Below are the code and all the weights of a small trained network. Each question names an input and a class and asks about switching units off, where a switched-off unit gives its printed mean instead of its output.

import numpy as np


def w(rows, s, z=0):
    codes = np.array(rows[::2]) - 128.0
    scale = np.full(codes.shape[1], s)
    scale[-1] = z or s
    return codes * scale


def f(y):
    return np.maximum(y, 0)


def log_softmax(a):
    a = a - a.max(-1, keepdims=True)
    return a - np.log(np.exp(a).sum(-1, keepdims=True))


def net(x, mask):
    res = np.array(x, float).reshape(1, 3) / 4 @ E
    y = f(res @ A[0][:, :-1].T + A[0][:, -1])
    res = res + np.where(mask, y, B[0][:, -1]) @ B[0][:, :-1]
    return log_softmax(res[-1] @ U[:, :-1].T + U[:, -1])


A, B = {}, {}
E = w([
[222,42,109,214],'x0',
[232,116,121,22],'x1',
[154,237,2,149],'x2',
],0.0045)
A[0] = w([
[74,154,140,78,58],'neuron 1',
[191,84,123,204,112],'neuron 2',
[155,106,119,153,77],'neuron 3',
[158,90,115,162,75],'neuron 4',
[87,145,142,183,70],'neuron 5',
[163,87,115,179,67],'neuron 6',
[148,112,124,156,223],'neuron 7',
[122,60,203,110,117],'neuron 8',
[129,113,163,124,79],'neuron 9',
[120,105,157,124,114],'neuron 10',
[119,103,166,124,73],'neuron 11',
[84,118,116,154,84],'neuron 12',
[75,152,137,79,93],'neuron 13',
[107,144,138,106,121],'neuron 14',
[87,157,141,93,70],'neuron 15',
[125,113,158,122,82],'neuron 16',
[133,123,127,134,116],'neuron 17',
[186,106,130,181,51],'neuron 18',
[140,167,73,145,58],'neuron 19',
[101,138,124,100,220],'neuron 20',
[71,161,142,71,90],'neuron 21',
[23,129,138,236,95],'neuron 22',
[214,118,126,12,64],'neuron 23',
[192,121,126,45,73],'neuron 24',
[124,115,159,119,220],'neuron 25',
[104,65,207,101,59],'neuron 26',
[149,174,78,136,140],'neuron 27',
[92,164,145,83,74],'neuron 28',
[136,161,79,141,63],'neuron 29',
[130,142,100,131,90],'neuron 30',
[156,187,54,150,66],'neuron 31',
[152,114,129,152,109],'neuron 32',
[74,133,132,184,71],'neuron 33',
[110,90,179,125,68],'neuron 34',
[85,147,129,85,70],'neuron 35',
[111,95,169,123,68],'neuron 36',
[168,99,134,173,87],'neuron 37',
[130,135,136,130,254],'neuron 38',
[132,136,132,132,252],'neuron 39',
[183,121,129,50,126],'neuron 40',
],0.011,0.0037)
B[0] = w([
[132,137,193,72,175],'neuron 1',
[61,120,198,65,214],'neuron 2',
[136,139,168,98,149],'neuron 3',
[127,135,178,87,163],'neuron 4',
[171,151,163,175,170],'neuron 5',
[138,135,192,79,172],'neuron 6',
[41,72,102,129,207],'neuron 7',
[143,221,65,113,228],'neuron 8',
[147,165,116,116,147],'neuron 9',
[134,157,102,120,162],'neuron 10',
[152,175,109,116,156],'neuron 11',
[156,144,152,158,156],'neuron 12',
[102,127,180,78,185],'neuron 13',
[105,122,148,106,159],'neuron 14',
[133,133,178,84,165],'neuron 15',
[149,160,116,117,146],'neuron 16',
[130,129,135,122,132],'neuron 17',
[138,148,201,73,169],'neuron 18',
[167,208,99,107,166],'neuron 19',
[54,71,97,124,209],'neuron 20',
[103,126,190,69,195],'neuron 21',
[161,151,190,245,254],'neuron 22',
[164,157,199,228,226],'neuron 23',
[145,151,179,201,196],'neuron 24',
[66,85,65,137,212],'neuron 25',
[173,224,70,96,212],'neuron 26',
[93,190,68,113,194],'neuron 27',
[120,135,186,81,172],'neuron 28',
[163,196,103,113,159],'neuron 29',
[141,161,116,121,142],'neuron 30',
[157,235,78,92,195],'neuron 31',
[109,128,153,107,152],'neuron 32',
[170,149,166,182,178],'neuron 33',
[161,192,98,114,174],'neuron 34',
[131,135,180,86,163],'neuron 35',
[162,181,104,115,163],'neuron 36',
[109,133,178,87,171],'neuron 37',
[4,81,72,149,228],'neuron 38',
[21,91,80,146,225],'neuron 39',
[124,139,156,202,207],'neuron 40',
],0.037,0.0047)
U = w([
[144,133,160,255,118],'0',
[146,184,34,102,94],'1',
[110,96,185,56,108],'2',
[95,44,47,159,255],'3',
[187,93,116,126,87],'4',
],0.0092,0.0027)

Each question gives the input, the list of numbers given to net, and the class t.
The units are the neurons (one row each of A and B). Each row of codes is followed by its name. A weight is (code - 128) times the scale printed after its matrix; where a second scale follows, it is the last column's (A, B and U).
mask holds one flag per neuron, in row order. A switched-off neuron (its flag False) gives its mean, the last column of its row in B, instead of its output. The means were averaged over made-up inputs and are rounded, as every weight is.
A unit's drop is (log p(t) with every unit on - log p(t) with that unit switched off) / (log p(t) with every unit on - log p(t) with every unit switched off).
The circuit of an input: a set's keep is (log p(t) with only the set's units on - log p(t) with every unit switched off) / (log p(t) with every unit on - log p(t) with every unit switched off). Starting from the 12 units with the biggest drops (on a tie, the unit counted first), units are removed one at a time, each time the one whose removal leaves the highest keep (on an exact tie, the one counted first), for as long as the keep stays at least 0.8.
circuit, biggest first: the units of the circuit, biggest drop first
top k neurons: the k neurons with the biggest drops, biggest first
drop of u: that unit's drop, to one decimal
input [3,2,4], class 1: circuit, biggest first	neuron 22
input [8,7,-3], class 2: top 2 neurons	neuron 2; neuron 22
input [6,8,8], class 0: top 2 neurons	neuron 23; neuron 24
input [7,1,-8], class 1: top 2 neurons	neuron 8; neuron 26
input [-8,8,-8], class 0: top 2 neurons	neuron 23; neuron 24
input [7,-2,8], class 1: top 3 neurons	neuron 31; neuron 27; neuron 19
input [-8,8,-3], class 0: top 4 neurons	neuron 23; neuron 40; neuron 24; neuron 2
input [-4,6,6], class 0: top 3 neurons	neuron 23; neuron 24; neuron 40
input [0,-5,-7], class 1: top 2 neurons	neuron 26; neuron 8
input [-8,-7,-1], class 2: top 2 neurons	neuron 21; neuron 13
input [2,-6,-7], class 1: top 3 neurons	neuron 26; neuron 8; neuron 23
input [6,-5,5], class 2: top 2 neurons	neuron 2; neuron 23
input [6,4,-1], class 2: top 2 neurons	neuron 22; neuron 2
input [-5,6,3], class 0: circuit, biggest first	neuron 23
input [7,5,-5], class 2: top 2 neurons	neuron 2; neuron 22
input [-4,8,-5], class 0: drop of neuron 23	0.2
input [-7,8,-2], class 0: drop of neuron 40	0.4
input [7,-5,0], class 2: drop of neuron 2	0.2
input [-3,0,3], class 3: drop of neuron 26	0.3
input [8,-6,1], class 2: circuit, biggest first	neuron 2
